Below are the code and all the weights of a small trained network. Each question names an input and a class and asks about switching units off, where a switched-off unit gives its printed mean instead of its output.

import numpy as np


def w(rows, s, z=0):
    codes = np.array(rows[::2]) - 128.0
    scale = np.full(codes.shape[1], s)
    scale[-1] = z or s
    return codes * scale


def f(y):
    return np.maximum(y, 0)


def log_softmax(a):
    a = a - a.max(-1, keepdims=True)
    return a - np.log(np.exp(a).sum(-1, keepdims=True))


def net(x, mask):
    res = np.array(x, float).reshape(1, 4) / 4 @ E
    y = f(res @ A[0][:, :-1].T + A[0][:, -1])
    res = res + np.where(mask, y, B[0][:, -1]) @ B[0][:, :-1]
    return log_softmax(res[-1] @ U[:, :-1].T + U[:, -1])


A, B = {}, {}
E = w([
[77,7,162,171,91,65,123,138],'x0',
[170,146,56,133,81,74,146,84],'x1',
[144,126,145,82,109,85,68,184],'x2',
[76,177,173,129,104,123,55,74],'x3',
],0.015)
A[0] = w([
[43,138,143,158,112,177,25,66,91],'N1',
[74,97,119,184,130,52,156,164,139],'N2',
[177,152,152,55,116,22,86,195,129],'N3',
[116,133,80,138,184,213,142,62,124],'N4',
[106,98,161,106,185,155,90,170,82],'N5',
[128,112,98,116,131,123,168,190,221],'N6',
[61,160,154,115,107,112,91,2,110],'N7',
[79,212,149,169,107,62,83,106,102],'N8',
[55,94,85,163,81,137,163,101,100],'N9',
[147,98,143,153,135,216,170,65,254],'N10',
[84,62,132,159,171,129,184,15,114],'N11',
[186,103,75,119,139,111,181,208,120],'N12',
[91,81,179,79,216,175,96,171,131],'N13',
[175,160,102,128,106,37,149,95,87],'N14',
[168,104,98,176,155,126,157,183,66],'N15',
[157,173,113,107,153,164,127,160,131],'N16',
[104,52,90,135,111,140,139,139,120],'N17',
[144,91,174,174,127,42,112,171,99],'N18',
[153,104,67,126,80,67,121,104,118],'N19',
[135,133,37,175,134,82,126,59,113],'N20',
[127,115,132,130,103,85,87,181,104],'N21',
[32,123,178,131,181,171,143,199,114],'N22',
[135,113,108,128,175,110,189,203,89],'N23',
[21,144,157,153,252,207,126,235,154],'N24',
[143,123,94,207,175,138,181,131,154],'N25',
[98,68,175,160,127,84,124,101,56],'N26',
[157,199,103,87,142,164,116,122,116],'N27',
[192,127,126,76,107,87,63,228,147],'N28',
[152,112,157,47,98,89,113,187,131],'N29',
[76,32,163,126,55,64,145,152,102],'N30',
[169,168,96,85,127,136,119,153,162],'N31',
[162,109,79,179,138,141,191,216,111],'N32',
[153,192,131,94,186,115,141,155,94],'N33',
[63,74,137,179,83,152,145,131,151],'N34',
[153,133,216,175,151,185,146,199,67],'N35',
[217,125,73,111,86,64,109,71,155],'N36',
[180,123,128,137,108,110,61,187,45],'N37',
],0.01,0.0056)
B[0] = w([
[5,164,146,48,134,80,164,145,205],'N1',
[156,140,104,119,110,152,87,158,194],'N2',
[91,119,108,208,209,75,219,93,204],'N3',
[114,141,103,166,177,117,121,120,189],'N4',
[169,49,125,124,117,147,148,43,181],'N5',
[61,140,129,126,83,69,109,172,186],'N6',
[49,176,207,60,86,49,205,156,207],'N7',
[26,153,203,18,95,89,174,188,188],'N8',
[101,159,82,142,163,192,120,95,176],'N9',
[78,189,130,192,133,56,115,96,201],'N10',
[102,132,66,210,232,123,181,128,195],'N11',
[55,89,147,38,101,25,127,219,198],'N12',
[130,49,113,134,60,136,113,74,215],'N13',
[165,26,146,105,80,187,124,59,180],'N14',
[61,155,177,46,132,132,164,167,166],'N15',
[178,183,16,105,100,135,43,127,190],'N16',
[91,170,57,109,138,139,106,154,175],'N17',
[132,151,2,84,189,174,66,139,188],'N18',
[187,41,124,117,103,151,71,59,184],'N19',
[145,43,135,122,112,116,134,83,189],'N20',
[114,151,60,161,165,136,166,102,167],'N21',
[179,89,115,138,71,124,129,66,209],'N22',
[101,155,200,56,117,89,155,219,179],'N23',
[138,44,106,119,82,70,128,53,249],'N24',
[43,171,174,190,94,90,200,125,180],'N25',
[207,178,63,55,140,140,101,141,185],'N26',
[144,147,63,107,147,154,86,118,206],'N27',
[62,178,173,230,180,53,213,69,209],'N28',
[90,171,114,209,179,115,178,100,185],'N29',
[122,191,59,90,152,194,79,159,228],'N30',
[136,154,36,127,107,92,102,110,191],'N31',
[111,148,186,85,79,53,177,179,192],'N32',
[149,211,44,74,192,187,71,168,186],'N33',
[165,187,91,124,145,127,77,150,195],'N34',
[150,80,106,94,79,170,137,46,184],'N35',
[118,45,116,136,29,143,94,32,206],'N36',
[167,138,137,154,193,98,236,91,158],'N37',
],0.006,0.016)
U = w([
[53,145,169,42,78,95,163,191,110],'0',
[130,43,98,127,60,152,127,38,112],'1',
[125,195,27,107,169,188,91,141,105],'2',
[72,165,99,247,207,110,198,89,111],'3',
[82,151,119,181,104,95,77,131,246],'4',
[166,129,151,162,114,163,74,170,103],'5',
[135,110,179,147,149,209,152,157,101],'6',
[176,122,182,103,161,197,156,144,110],'7',
],0.011,0.012)

Each question gives the input, the list of numbers given to net, and the class t.
The units are the neurons (one row each of A and B). Each row of codes is followed by its name. A weight is (code - 128) times the scale printed after its matrix; where a second scale follows, it is the last column's (A, B and U).
mask holds one flag per neuron, in row order. A switched-off neuron (its flag False) gives its mean, the last column of its row in B, instead of its output. The means were averaged over made-up inputs and are rounded, as every weight is.
A unit's drop is (log p(t) with every unit on - log p(t) with that unit switched off) / (log p(t) with every unit on - log p(t) with every unit switched off).
The circuit of an input: a set's keep is (log p(t) with only the set's units on - log p(t) with every unit switched off) / (log p(t) with every unit on - log p(t) with every unit switched off). Starting from the 12 units with the biggest drops (on a tie, the unit counted first), units are removed one at a time, each time the one whose removal leaves the highest keep (on an exact tie, the one counted first), for as long as the keep stays at least 0.8.
units of the circuit, in order: the units of the circuit, biggest drop first
most important unit: the unit with the biggest drop
top k neurons: the k neurons with the biggest drops, biggest first
drop of u: that unit's drop, to one decimal
input [-2,7,8,3], class 3: top 3 neurons : [N3; N28; N29]
input [0,4,5,6], class 0: most important unit : N8
input [7,-5,2,-4], class 2: units of the circuit, in order : [N30; N18]
input [-6,-2,7,7], class 0: top 2 neurons : [N8; N1]
input [7,4,6,-5], class 2: top 2 neurons : [N30; N18]
input [-4,8,5,6], class 1: top 2 neurons : [N36; N14]
input [6,4,-7,1], class 3: top 2 neurons : [N11; N25]
input [-4,2,-4,-5], class 0: top 2 neurons : [N12; N32]
input [-5,-8,4,7], class 1: top 2 neurons : [N24; N13]
input [3,-6,1,5], class 1: top 2 neurons : [N22; N13]
input [-4,-8,-3,-7], class 1: top 4 neurons : [N24; N35; N13; N22]
input [8,-2,-8,-1], class 2: top 2 neurons : [N30; N26]
input [-4,3,7,-4], class 3: top 2 neurons : [N28; N3]
input [0,-1,-7,-8], class 0: units of the circuit, in order : [N12]
input [-4,-5,2,5], class 0: top 3 neurons : [N1; N8; N36]
input [3,-8,7,-4], class 1: top 2 neurons : [N13; N24]
input [-5,-1,8,5], class 3: drop of N22 : 0.0
input [7,5,-3,1], class 2: drop of N30 : 0.1
input [5,-8,7,-6], class 1: drop of N5 : 0.2
input [1,5,-6,6], class 0: drop of N7 : 0.8
input [7,1,-8,4], class 3: units of the circuit, in order : [N11]
